Below are the code and all the weights of a small trained network. Each question names an input and a target symbol and asks about switching units off, where a switched-off unit gives its printed mean instead of its output.

import numpy as np


def w(rows, s, z=0):
    codes = np.array(rows[::2]) - 128.0
    scale = np.full(codes.shape[1], s)
    scale[-1] = z or s
    return codes * scale


def norm(h):
    return h / np.sqrt((h * h).mean(-1, keepdims=True) + 1e-5)


def f(y):
    return y / 2 * (1 + np.tanh(0.7978845608 * (y + 0.044715 * y**3)))


def softmax(a):
    e = np.exp(a - a.max(-1, keepdims=True))
    return e / e.sum(-1, keepdims=True)


def log_softmax(a):
    a = a - a.max(-1, keepdims=True)
    return a - np.log(np.exp(a).sum(-1, keepdims=True))


def net(x, mask):
    ids = ['ΓΨζημπ'.index(c) for c in x.split()]
    T = len(ids)
    res = E[ids] + P[:T]
    r = norm(res)
    for j in range(3):
        rows = slice(3 * j, 3 * j + 3)
        q, k, v = (r @ M[0][rows].T for M in (Q, K, V))
        z = softmax(np.where(np.tri(T) > 0, q @ k.T / 3**0.5, -1e9)) @ v
        o = O[0][rows]
        res = res + np.where(mask[j], z, o[:, -1]) @ o[:, :-1]
    y = f(norm(res) @ A[0][:, :-1].T + A[0][:, -1])
    res = res + np.where(mask[3:19], y, B[0][:, -1]) @ B[0][:, :-1]
    return log_softmax(norm(res)[-1] @ U[:, :-1].T + U[:, -1])


Q, K, V, O, A, B = {}, {}, {}, {}, {}, {}
E = w([
[206,99,53,169],'Γ',
[44,17,69,32],'Ψ',
[219,81,137,211],'ζ',
[102,158,233,152],'η',
[107,7,73,176],'μ',
[130,33,164,88],'π',
],0.011)
P = w([
[200,108,18,92],'0',
[85,114,119,130],'1',
[12,148,142,168],'2',
[106,40,88,144],'3',
[121,127,159,133],'4',
[107,185,170,207],'5',
[120,44,87,141],'6',
[129,135,160,128],'7',
[116,191,154,213],'8',
[130,49,87,130],'9',
[136,141,161,124],'10',
[124,196,154,209],'11',
[133,51,86,129],'12',
],0.011)
Q[0] = w([
[124,80,124,161],'H0',
[197,19,98,98],'H0',
[134,123,126,158],'H0',
[159,83,124,10],'H1',
[51,196,4,141],'H1',
[66,37,120,147],'H1',
[127,153,173,133],'H2',
[190,108,96,69],'H2',
[93,169,146,192],'H2',
],0.031)
K[0] = w([
[154,83,117,92],'H0',
[175,135,62,69],'H0',
[159,102,137,138],'H0',
[106,81,143,33],'H1',
[1,183,102,171],'H1',
[96,45,119,162],'H1',
[115,171,128,144],'H2',
[134,101,72,106],'H2',
[119,154,160,174],'H2',
],0.035)
V[0] = w([
[167,180,2,31],'H0',
[174,20,165,44],'H0',
[70,147,27,174],'H0',
[156,105,93,118],'H1',
[32,83,113,155],'H1',
[191,80,42,146],'H1',
[140,145,109,104],'H2',
[123,88,135,207],'H2',
[169,142,130,98],'H2',
],0.0077)
O[0] = w([
[95,185,18,121,199],'H0',
[47,152,134,116,254],'H0',
[253,222,107,40,127],'H0',
[134,113,181,125,163],'H1',
[241,215,149,90,154],'H1',
[140,112,254,106,216],'H1',
[137,138,123,159,115],'H2',
[123,140,97,36,167],'H2',
[164,134,115,152,118],'H2',
],0.0072,0.0086)
A[0] = w([
[132,114,176,95,128],'N0',
[137,209,81,170,76],'N1',
[66,253,145,173,183],'N2',
[149,133,76,154,25],'N3',
[138,135,136,135,31],'N4',
[142,167,168,173,103],'N5',
[62,230,195,149,102],'N6',
[148,190,157,113,61],'N7',
[61,181,172,148,9],'N8',
[176,99,93,164,57],'N9',
[191,121,103,218,4],'N10',
[188,125,168,199,76],'N11',
[113,146,159,140,71],'N12',
[140,137,157,129,78],'N13',
[117,237,151,143,65],'N14',
[123,146,124,154,87],'N15',
],0.024,0.003)
B[0] = w([
[105,107,175,130,208],'N0',
[190,91,35,129,158],'N1',
[52,137,180,42,206],'N2',
[115,90,156,128,146],'N3',
[123,123,82,97,114],'N4',
[157,68,139,127,157],'N5',
[59,254,125,45,254],'N6',
[151,206,124,117,135],'N7',
[68,157,105,210,227],'N8',
[122,150,108,181,154],'N9',
[164,170,114,66,162],'N10',
[132,158,196,109,179],'N11',
[84,85,97,111,157],'N12',
[131,94,87,85,134],'N13',
[105,99,168,51,147],'N14',
[129,97,87,121,122],'N15',
],0.043,0.0089)
U = w([
[117,86,124,198,147],'Γ',
[182,98,76,112,252],'Ψ',
[207,191,178,111,82],'ζ',
[154,51,210,107,157],'η',
[131,64,99,3,47],'μ',
[54,159,106,105,107],'π',
],0.014,0.0049)

Each question gives the input, a string of symbols that net reads in full, and the target symbol t.
The units are the heads (3 rows each of Q, K, V and O) and the neurons (one row each of A and B). Each row of codes is followed by its name. A weight is (code - 128) times the scale printed after its matrix; where a second scale follows, it is the last column's (O, A, B and U).
mask holds one flag per unit, heads first, then neurons. A switched-off unit (its flag False) gives its mean, the last column of its rows in O or B, instead of its output. The means were averaged over made-up inputs and are rounded, as every weight is.
A unit's drop is (log p(t) with every unit on - log p(t) with that unit switched off) / (log p(t) with every unit on - log p(t) with every unit switched off).
The circuit of an input: a set's keep is (log p(t) with only the set's units on - log p(t) with every unit switched off) / (log p(t) with every unit on - log p(t) with every unit switched off). Starting from the 12 units with the biggest drops (on a tie, the unit counted first), units are removed one at a time, each time the one whose removal leaves the highest keep (on an exact tie, the one counted first), for as long as the keep stays at least 0.8.
circuit, biggest first: the units of the circuit, biggest drop first
unit that matters most: the unit with the biggest drop
k most important neurons: the k neurons with the biggest drops, biggest first
heads that matter: for each layer, one digit per head in row order, 1 if its drop is at least 0.15 and else 0, layers parted by /
input π π π μ, target Γ: 4 most important neurons : (N6 N2 N10 N11)
input μ ζ π Ψ π, target ζ: heads that matter : 110
input Γ η Γ, target η: circuit, biggest first : (H0 N6)
input η π μ π Ψ Γ π π π π Γ, target Γ: unit that matters most : H1
input η π Ψ η π ζ μ π ζ μ ζ, target Γ: circuit, biggest first : (H1 N6 N2)
input ζ ζ π Γ π ζ ζ Ψ, target η: circuit, biggest first : (N6 N8 N2)
input Γ ζ μ Γ η μ, target μ: heads that matter : 100
input η η π π ζ π Γ π π ζ π, target Γ: 3 most important neurons : (N6 N2 N11)
input Ψ π π η Γ Γ π Γ π Ψ ζ, target μ: circuit, biggest first : (H0 N1 N14)
input π π π ζ Γ π π Γ π Ψ, target μ: 4 most important neurons : (N8 N6 N9 N0)
input ζ μ Ψ Ψ Γ π Γ η π ζ Γ, target η: circuit, biggest first : (N6 N8)
input Γ ζ Γ ζ π η π, target η: 3 most important neurons : (N6 N8 N1)
input Γ Γ π μ, target Γ: 3 most important neurons : (N6 N9 N2)
input Γ ζ Γ Ψ μ π ζ μ π π μ, target Ψ: 3 most important neurons : (N1 N6 N2)
input μ ζ π π Ψ, target ζ: 2 most important neurons : (N8 N2)
input ζ μ π ζ μ Ψ Ψ, target μ: 3 most important neurons : (N8 N6 N0)
input ζ π Γ Ψ π π μ ζ, target η: unit that matters most : H0
input ζ π π ζ π Ψ ζ ζ ζ η μ, target η: heads that matter : 000
input Ψ π π Γ η π ζ μ, target μ: heads that matter : 110
input π π π Γ, target Ψ: heads that matter : 000
